Below are the code and all the weights of a small trained network. Each question names an input and a class and asks about switching units off, where a switched-off unit gives its printed mean instead of its output.

import numpy as np


def w(rows, s, z=0):
    codes = np.array(rows[::2]) - 128.0
    scale = np.full(codes.shape[1], s)
    scale[-1] = z or s
    return codes * scale


def norm(h):
    return h / np.sqrt((h * h).mean(-1, keepdims=True) + 1e-5)


def f(y):
    return np.maximum(y, 0)


def log_softmax(a):
    a = a - a.max(-1, keepdims=True)
    return a - np.log(np.exp(a).sum(-1, keepdims=True))


def net(x, mask):
    res = np.array(x, float).reshape(1, 6) / 4 @ E
    u = 0
    for l in range(2):
        y = f(norm(res) @ A[l][:, :-1].T + A[l][:, -1])
        res = res + np.where(mask[u : u + 12], y, B[l][:, -1]) @ B[l][:, :-1]
        u += 12
    return log_softmax(norm(res)[-1] @ U[:, :-1].T + U[:, -1])


A, B = {}, {}
E = w([
[111,227,43,126,120,37,246,130,116],'x0',
[189,207,134,68,130,140,95,82,195],'x1',
[4,186,87,172,147,148,55,66,161],'x2',
[167,93,45,123,93,140,93,108,115],'x3',
[110,56,154,70,140,44,179,5,181],'x4',
[154,172,179,170,72,86,83,41,8],'x5',
],0.0035)
A[0] = w([
[47,170,239,129,149,160,164,142,156,208],'0.n0',
[118,126,162,124,140,99,148,179,183,32],'0.n1',
[103,88,189,144,118,136,100,125,118,64],'0.n2',
[149,58,19,86,91,123,91,118,126,157],'0.n3',
[127,147,137,110,137,101,177,157,88,92],'0.n4',
[118,188,122,139,94,133,178,125,156,8],'0.n5',
[126,166,232,119,204,105,178,151,114,68],'0.n6',
[211,88,150,101,109,159,152,163,104,38],'0.n7',
[120,184,95,160,147,137,167,95,145,76],'0.n8',
[254,188,141,139,214,143,115,84,181,91],'0.n9',
[173,136,108,159,108,186,135,164,87,113],'0.n10',
[132,203,112,158,145,148,76,210,110,68],'0.n11',
],0.0071,0.0018)
B[0] = w([
[188,113,3,145,56,148,62,94,108,253],'0.n0',
[146,168,87,153,177,89,63,164,125,183],'0.n1',
[127,143,113,103,160,212,205,114,100,192],'0.n2',
[194,167,36,163,103,131,57,125,104,241],'0.n3',
[81,138,108,134,105,173,143,117,83,195],'0.n4',
[166,103,128,110,144,179,172,144,133,180],'0.n5',
[228,105,28,146,59,109,61,123,124,211],'0.n6',
[39,94,148,93,85,72,61,173,109,235],'0.n7',
[90,122,152,108,130,240,113,67,90,196],'0.n8',
[129,175,189,58,126,123,141,108,176,232],'0.n9',
[139,154,168,174,84,103,186,109,238,231],'0.n10',
[96,115,172,198,106,102,167,120,215,253],'0.n11',
],0.0052,0.0037)
A[1] = w([
[175,53,178,156,106,170,83,145,134,102],'1.n0',
[95,106,52,129,182,154,142,156,224,137],'1.n1',
[23,153,110,169,144,124,67,88,123,252],'1.n2',
[88,32,93,202,129,110,167,156,77,167],'1.n3',
[190,96,163,102,107,62,152,196,95,90],'1.n4',
[157,89,197,106,109,166,73,114,173,139],'1.n5',
[115,60,134,109,145,89,151,55,152,97],'1.n6',
[124,82,131,108,126,175,119,145,154,88],'1.n7',
[156,54,99,123,140,66,135,54,163,151],'1.n8',
[127,160,182,187,124,133,99,71,85,124],'1.n9',
[141,120,156,142,47,121,181,67,106,104],'1.n10',
[139,173,81,113,108,111,254,134,116,92],'1.n11',
],0.0084,0.0027)
B[1] = w([
[81,192,77,152,117,130,153,105,108,216],'1.n0',
[144,114,196,128,148,35,87,136,30,253],'1.n1',
[142,31,147,81,74,139,166,118,158,255],'1.n2',
[226,243,170,32,157,137,153,68,220,232],'1.n3',
[39,2,158,122,92,128,63,29,163,193],'1.n4',
[121,126,75,134,173,146,236,120,92,222],'1.n5',
[95,186,168,187,67,197,117,246,144,172],'1.n6',
[102,145,130,116,168,127,135,106,40,169],'1.n7',
[111,181,153,234,105,132,148,196,149,214],'1.n8',
[115,114,131,96,198,37,91,209,73,197],'1.n9',
[144,106,104,123,221,132,91,193,167,216],'1.n10',
[73,100,116,144,157,210,116,113,58,213],'1.n11',
],0.0061,0.0057)
U = w([
[73,168,192,250,80,146,154,213,192,137],'0',
[61,125,85,107,187,223,191,91,29,131],'1',
[61,15,158,71,55,119,89,75,171,141],'2',
[141,120,157,96,230,12,60,197,69,130],'3',
[209,140,26,155,57,119,93,118,139,129],'4',
[203,185,184,35,159,146,188,83,199,139],'5',
[148,87,94,141,184,110,166,119,178,96],'6',
[145,74,115,171,200,96,176,87,178,5],'7',
],0.013,0.02)

Each question gives the input, the list of numbers given to net, and the class t.
The units are the neurons (one row each of A and B). Each row of codes is followed by its name. A weight is (code - 128) times the scale printed after its matrix; where a second scale follows, it is the last column's (A, B and U).
mask holds one flag per neuron, layer by layer. A switched-off neuron (its flag False) gives its mean, the last column of its row in B, instead of its output. The means were averaged over made-up inputs and are rounded, as every weight is.
A unit's drop is (log p(t) with every unit on - log p(t) with that unit switched off) / (log p(t) with every unit on - log p(t) with every unit switched off).
The circuit of an input: a set's keep is (log p(t) with only the set's units on - log p(t) with every unit switched off) / (log p(t) with every unit on - log p(t) with every unit switched off). Starting from the 12 units with the biggest drops (on a tie, the unit counted first), units are removed one at a time, each time the one whose removal leaves the highest keep (on an exact tie, the one counted first), for as long as the keep stays at least 0.8.
circuit, biggest first: the units of the circuit, biggest drop first
unit that matters most: the unit with the biggest drop
top k neurons: the k neurons with the biggest drops, biggest first
k most important neurons of layer l: the k neurons of layer l with the biggest drops, biggest first
input [6,-3,5,-2,-3,-8], class 3: 3 most important neurons of layer 1	1.n1, 1.n5, 1.n0
input [-1,8,2,7,-5,0], class 5: unit that matters most	0.n9
input [2,-3,5,-8,-1,7], class 4: top 2 neurons	0.n0, 0.n6
input [5,-3,-4,7,7,8], class 3: top 2 neurons	1.n10, 0.n11
input [7,0,-3,7,-6,5], class 1: 4 most important neurons of layer 1	1.n11, 1.n8, 1.n6, 1.n1
input [-6,1,-8,-3,-2,-4], class 2: 2 most important neurons of layer 0	0.n7, 0.n8
input [6,-4,4,-5,-3,-7], class 3: top 3 neurons	1.n1, 0.n1, 1.n5
input [-7,-2,-3,8,-8,6], class 0: circuit, biggest first	0.n10, 0.n0
input [5,3,5,3,0,-2], class 1: top 3 neurons	0.n7, 0.n5, 1.n4
input [1,7,3,0,7,-5], class 0: top 3 neurons	1.n8, 1.n6, 1.n3
input [-8,6,-1,-8,-6,3], class 1: 3 most important neurons of layer 1	1.n5, 1.n3, 1.n8
input [-6,-5,8,0,8,-2], class 0: 3 most important neurons of layer 1	1.n6, 1.n8, 1.n4
input [3,-4,-5,4,-6,2], class 0: 2 most important neurons of layer 0	0.n10, 0.n11
input [6,1,-2,-6,-2,-5], class 1: 2 most important neurons of layer 0	0.n4, 0.n3
input [-1,5,-5,3,0,2], class 2: circuit, biggest first	0.n7
input [6,5,5,-4,-6,-8], class 3: 3 most important neurons of layer 0	0.n10, 0.n1, 0.n2
input [-8,0,-6,7,-5,-2], class 1: circuit, biggest first	1.n5, 1.n0
input [8,2,4,-1,-2,-8], class 1: top 3 neurons	1.n11, 0.n8, 1.n9
input [-6,-2,-1,-7,7,-2], class 0: 2 most important neurons of layer 1	1.n8, 1.n6
input [2,4,7,3,1,8], class 3: top 3 neurons	1.n9, 1.n4, 0.n7
input [-6,6,7,-8,5,-2], class 4: unit that matters most	0.n0
input [-2,-2,1,6,7,6], class 0: top 4 neurons	1.n8, 1.n6, 1.n1, 0.n0
input [-7,2,1,3,8,-2], class 0: top 2 neurons	1.n8, 1.n6
